Below are the code and all the weights of a small trained network. Each question names an input and a class and asks about switching units off, where a switched-off unit gives its printed mean instead of its output.

import numpy as np


def w(rows, s, z=0):
    codes = np.array(rows[::2]) - 128.0
    scale = np.full(codes.shape[1], s)
    scale[-1] = z or s
    return codes * scale


def f(y):
    return np.maximum(y, 0)


def log_softmax(a):
    a = a - a.max(-1, keepdims=True)
    return a - np.log(np.exp(a).sum(-1, keepdims=True))


def net(x, mask):
    res = np.array(x, float).reshape(1, 7) / 4 @ E
    y = f(res @ A[0][:, :-1].T + A[0][:, -1])
    res = res + np.where(mask, y, B[0][:, -1]) @ B[0][:, :-1]
    return log_softmax(res[-1] @ U[:, :-1].T + U[:, -1])


A, B = {}, {}
E = w([
[49,160,160],'x0',
[84,124,116],'x1',
[147,25,95],'x2',
[99,167,17],'x3',
[162,208,181],'x4',
[163,185,65],'x5',
[253,160,147],'x6',
],0.0063)
A[0] = w([
[130,81,138,71],'neuron 1',
[53,130,156,84],'neuron 2',
[27,60,159,94],'neuron 3',
[136,95,125,59],'neuron 4',
[92,196,167,194],'neuron 5',
[153,145,130,253],'neuron 6',
[114,74,118,127],'neuron 7',
[138,117,181,75],'neuron 8',
[186,137,60,169],'neuron 9',
[149,53,82,210],'neuron 10',
[153,95,254,111],'neuron 11',
[126,54,112,177],'neuron 12',
[142,134,165,94],'neuron 13',
[187,171,119,196],'neuron 14',
[128,95,136,97],'neuron 15',
[116,71,114,152],'neuron 16',
[49,179,168,93],'neuron 17',
[199,118,229,80],'neuron 18',
],0.012,0.0041)
B[0] = w([
[105,91,170,155],'neuron 1',
[11,133,207,195],'neuron 2',
[7,25,177,254],'neuron 3',
[105,134,167,140],'neuron 4',
[112,199,69,224],'neuron 5',
[138,143,52,206],'neuron 6',
[118,60,119,184],'neuron 7',
[137,118,190,154],'neuron 8',
[182,129,35,212],'neuron 9',
[162,56,74,230],'neuron 10',
[214,177,250,222],'neuron 11',
[132,32,105,214],'neuron 12',
[152,154,169,149],'neuron 13',
[198,164,43,215],'neuron 14',
[118,109,159,149],'neuron 15',
[122,50,111,194],'neuron 16',
[43,214,171,210],'neuron 17',
[241,244,203,208],'neuron 18',
],0.014,0.0065)
U = w([
[74,220,9,91],'0',
[109,106,2,249],'1',
[128,241,31,35],'2',
[230,56,86,49],'3',
[247,181,212,150],'4',
[196,171,28,201],'5',
[125,55,146,179],'6',
[38,205,146,72],'7',
],0.006,0.002)

Each question gives the input, the list of numbers given to net, and the class t.
The units are the neurons (one row each of A and B). Each row of codes is followed by its name. A weight is (code - 128) times the scale printed after its matrix; where a second scale follows, it is the last column's (A, B and U).
mask holds one flag per neuron, in row order. A switched-off neuron (its flag False) gives its mean, the last column of its row in B, instead of its output. The means were averaged over made-up inputs and are rounded, as every weight is.
A unit's drop is (log p(t) with every unit on - log p(t) with that unit switched off) / (log p(t) with every unit on - log p(t) with every unit switched off).
The circuit of an input: a set's keep is (log p(t) with only the set's units on - log p(t) with every unit switched off) / (log p(t) with every unit on - log p(t) with every unit switched off). Starting from the 12 units with the biggest drops (on a tie, the unit counted first), units are removed one at a time, each time the one whose removal leaves the highest keep (on an exact tie, the one counted first), for as long as the keep stays at least 0.8.
units of the circuit, in order: the units of the circuit, biggest drop first
k most important neurons: the k neurons with the biggest drops, biggest first
drop of u: that unit's drop, to one decimal
input [6,-1,5,-4,8,-7,-8], class 7: units of the circuit, in order	(neuron 17)
input [5,3,-8,8,-7,8,-7], class 7: units of the circuit, in order	(neuron 2; neuron 17)
input [-4,1,-5,-3,0,8,7], class 5: units of the circuit, in order	(neuron 14; neuron 9)
input [-7,0,1,2,-6,-4,-6], class 6: units of the circuit, in order	(neuron 3; neuron 5)
input [1,-5,5,-2,5,8,4], class 5: 2 most important neurons	(neuron 14; neuron 9)
input [-1,-1,4,-5,2,4,2], class 4: 2 most important neurons	(neuron 18; neuron 11)
input [-6,-1,2,6,1,0,7], class 5: 3 most important neurons	(neuron 3; neuron 14; neuron 9)
input [0,3,3,-3,-1,1,8], class 4: 2 most important neurons	(neuron 18; neuron 11)
input [-2,1,-6,1,5,3,7], class 5: 2 most important neurons	(neuron 14; neuron 17)
input [2,2,-1,-4,-4,-7,4], class 4: drop of neuron 11	0.3
input [-4,0,7,2,-3,-3,-6], class 6: drop of neuron 10	-0.1
input [2,-1,-7,2,-8,-8,1], class 7: drop of neuron 18	-0.1
input [-4,5,-1,-4,1,-5,-2], class 4: drop of neuron 11	0.9
